Here is a tiny trained network, its code and every weight. The questions are about switching its units off for an input and a class, where a switched-off unit gives its printed mean instead of its output.

import numpy as np


def w(rows, s, z=0):
    codes = np.array(rows[::2]) - 128.0
    scale = np.full(codes.shape[1], s)
    scale[-1] = z or s
    return codes * scale


def norm(h):
    return h / np.sqrt((h * h).mean(-1, keepdims=True) + 1e-5)


def f(y):
    return y / 2 * (1 + np.tanh(0.7978845608 * (y + 0.044715 * y**3)))


def log_softmax(a):
    a = a - a.max(-1, keepdims=True)
    return a - np.log(np.exp(a).sum(-1, keepdims=True))


def net(x, mask):
    res = np.array(x, float).reshape(1, 4) / 4 @ E
    u = 0
    for l in range(3):
        y = f(norm(res) @ A[l][:, :-1].T + A[l][:, -1])
        res = res + np.where(mask[u : u + 13], y, B[l][:, -1]) @ B[l][:, :-1]
        u += 13
    return log_softmax(norm(res)[-1] @ U[:, :-1].T + U[:, -1])


A, B = {}, {}
E = w([
[163,94,233,135,176,108],'x0',
[186,159,32,125,229,106],'x1',
[219,199,146,37,76,212],'x2',
[204,3,115,77,97,104],'x3',
],0.0073)
A[0] = w([
[111,126,139,123,76,104,4],'0.n1',
[128,109,11,157,145,125,136],'0.n2',
[152,146,123,78,110,184,21],'0.n3',
[155,92,179,147,90,142,88],'0.n4',
[158,138,134,118,220,153,9],'0.n5',
[147,90,58,96,140,146,116],'0.n6',
[59,119,124,71,83,148,101],'0.n7',
[175,159,193,167,131,166,80],'0.n8',
[107,137,200,127,62,142,30],'0.n9',
[76,141,175,88,155,140,56],'0.n10',
[89,121,120,155,121,145,69],'0.n11',
[74,91,148,147,84,118,49],'0.n12',
[146,125,75,141,159,135,64],'0.n13',
],0.011,0.0029)
B[0] = w([
[147,130,141,170,115,166,123],'0.n1',
[129,118,91,156,155,147,253],'0.n2',
[139,187,88,56,159,128,186],'0.n3',
[206,89,131,142,123,135,172],'0.n4',
[194,120,186,189,128,200,169],'0.n5',
[159,89,89,172,101,102,195],'0.n6',
[192,135,20,210,145,136,172],'0.n7',
[191,150,124,73,177,54,172],'0.n8',
[145,147,130,185,139,225,190],'0.n9',
[205,187,117,135,190,102,138],'0.n10',
[93,177,160,161,123,61,137],'0.n11',
[118,95,97,195,191,176,166],'0.n12',
[127,108,254,234,53,236,163],'0.n13',
],0.0068,0.0049)
A[1] = w([
[145,120,117,158,161,129,123],'1.n1',
[191,162,72,132,191,65,55],'1.n2',
[109,177,108,146,93,144,136],'1.n3',
[94,180,161,135,206,122,198],'1.n4',
[122,114,236,120,189,155,7],'1.n5',
[100,129,74,139,82,141,44],'1.n6',
[95,91,112,144,129,77,80],'1.n7',
[96,94,177,159,93,117,101],'1.n8',
[105,145,203,157,4,154,122],'1.n9',
[216,174,127,159,111,127,182],'1.n10',
[177,134,133,90,99,129,204],'1.n11',
[147,101,189,108,173,90,3],'1.n12',
[124,135,165,159,96,188,47],'1.n13',
],0.012,0.0018)
B[1] = w([
[81,108,171,90,130,168,180],'1.n1',
[120,91,208,174,171,186,205],'1.n2',
[178,163,167,110,151,120,179],'1.n3',
[91,67,184,91,43,101,229],'1.n4',
[228,226,26,189,104,110,198],'1.n5',
[230,233,96,237,130,143,173],'1.n6',
[135,135,84,45,134,113,166],'1.n7',
[106,124,89,115,193,153,148],'1.n8',
[136,105,131,147,254,178,144],'1.n9',
[51,104,95,114,193,152,253],'1.n10',
[80,88,95,75,149,92,202],'1.n11',
[175,167,54,224,95,104,170],'1.n12',
[89,87,148,144,214,109,147],'1.n13',
],0.0073,0.0058)
A[2] = w([
[188,142,98,175,108,134,59],'2.n1',
[167,180,65,109,128,72,189],'2.n2',
[101,120,134,157,173,210,121],'2.n3',
[90,185,135,127,133,121,72],'2.n4',
[119,169,182,144,152,132,187],'2.n5',
[160,153,126,42,104,171,5],'2.n6',
[131,169,86,150,88,115,45],'2.n7',
[192,6,91,113,93,106,67],'2.n8',
[114,84,84,151,133,91,61],'2.n9',
[174,102,180,110,170,84,225],'2.n10',
[121,177,165,136,117,108,69],'2.n11',
[73,107,115,179,124,92,151],'2.n12',
[126,98,135,155,144,69,147],'2.n13',
],0.016,0.0021)
B[2] = w([
[164,153,162,91,68,107,203],'2.n1',
[145,161,192,192,124,140,188],'2.n2',
[202,23,196,109,142,33,236],'2.n3',
[88,7,138,120,38,44,164],'2.n4',
[92,42,42,123,40,143,188],'2.n5',
[43,170,183,127,237,116,195],'2.n6',
[188,154,172,121,85,142,160],'2.n7',
[59,124,164,162,87,108,255],'2.n8',
[90,174,199,77,146,117,187],'2.n9',
[101,192,2,164,69,175,181],'2.n10',
[55,103,126,144,21,155,151],'2.n11',
[215,207,118,39,216,220,207],'2.n12',
[132,204,132,53,126,193,175],'2.n13',
],0.007,0.0087)
U = w([
[87,209,171,16,237,178,184],'0',
[231,213,103,186,58,164,196],'1',
[189,3,175,170,186,187,96],'2',
[23,85,155,89,13,122,162],'3',
[185,114,168,71,115,117,151],'4',
[166,142,82,41,113,34,8],'5',
[173,141,78,23,106,52,1],'6',
],0.013,0.0066)

Each question gives the input, the list of numbers given to net, and the class t.
The units are the neurons (one row each of A and B). Each row of codes is followed by its name. A weight is (code - 128) times the scale printed after its matrix; where a second scale follows, it is the last column's (A, B and U).
mask holds one flag per neuron, layer by layer. A switched-off neuron (its flag False) gives its mean, the last column of its row in B, instead of its output. The means were averaged over made-up inputs and are rounded, as every weight is.
A unit's drop is (log p(t) with every unit on - log p(t) with that unit switched off) / (log p(t) with every unit on - log p(t) with every unit switched off).
The circuit of an input: a set's keep is (log p(t) with only the set's units on - log p(t) with every unit switched off) / (log p(t) with every unit on - log p(t) with every unit switched off). Starting from the 12 units with the biggest drops (on a tie, the unit counted first), units are removed one at a time, each time the one whose removal leaves the highest keep (on an exact tie, the one counted first), for as long as the keep stays at least 0.8.
units of the circuit, in order: the units of the circuit, biggest drop first
top k neurons: the k neurons with the biggest drops, biggest first
top k neurons in layer l: the k neurons of layer l with the biggest drops, biggest first
drop of u: that unit's drop, to one decimal
input [6,0,6,4], class 0: top neuron in layer 1	(1.n11)
input [8,5,-3,8], class 1: top 3 neurons	(1.n12; 2.n10; 1.n4)
input [3,6,-7,5], class 0: units of the circuit, in order	(2.n13; 2.n9)
input [8,4,3,8], class 1: top 2 neurons	(2.n10; 1.n12)
input [-7,-8,5,-3], class 2: units of the circuit, in order	(1.n9; 2.n3)
input [-6,0,-2,8], class 3: top 4 neurons	(2.n8; 1.n5; 1.n12; 2.n9)
input [6,6,8,8], class 0: top 4 neurons	(2.n6; 2.n3; 2.n5; 1.n4)
input [5,-4,0,1], class 1: top 2 neurons in layer 0	(0.n8; 0.n13)
input [8,8,7,-8], class 1: top 3 neurons	(1.n5; 0.n5; 0.n8)
input [-7,2,7,-4], class 0: top 3 neurons	(2.n6; 0.n3; 1.n5)
input [7,4,6,3], class 1: top 2 neurons	(1.n12; 2.n10)
input [-5,-6,7,7], class 0: top 2 neurons	(2.n6; 0.n3)
input [-3,-2,-3,0], class 4: top 3 neurons	(0.n12; 0.n7; 1.n6)
input [-5,-1,8,1], class 0: units of the circuit, in order	(2.n6)
input [5,-7,-5,-6], class 2: top 2 neurons	(0.n9; 1.n9)
input [-6,-7,-4,-7], class 2: top 3 neurons in layer 1	(1.n9; 1.n5; 1.n13)
input [5,-4,-1,1], class 1: top 2 neurons	(1.n5; 0.n8)
input [5,1,-7,-8], class 3: top 4 neurons	(2.n11; 2.n4; 2.n5; 1.n10)
input [7,4,6,-8], class 3: top 2 neurons	(1.n4; 2.n5)
input [2,-5,4,7], class 3: units of the circuit, in order	(2.n8)
input [-5,0,3,-7], class 3: top 2 neurons	(2.n4; 1.n5)
input [-6,6,7,1], class 0: top 2 neurons in layer 0	(0.n3; 0.n7)
input [-4,-5,-5,-2], class 0: top 2 neurons	(2.n12; 0.n13)
input [-2,6,0,-6], class 2: top 2 neurons in layer 0	(0.n2; 0.n5)
input [-6,4,-5,4], class 1: top 2 neurons in layer 0	(0.n13; 0.n6)
input [4,3,-5,-1], class 0: top 2 neurons in layer 1	(1.n6; 1.n4)
input [-2,-8,6,3], class 2: units of the circuit, in order	(1.n9)
input [8,-3,5,-2], class 1: top 2 neurons in layer 1	(1.n5; 1.n12)
input [8,5,-2,6], class 1: drop of 0.n5	0.0
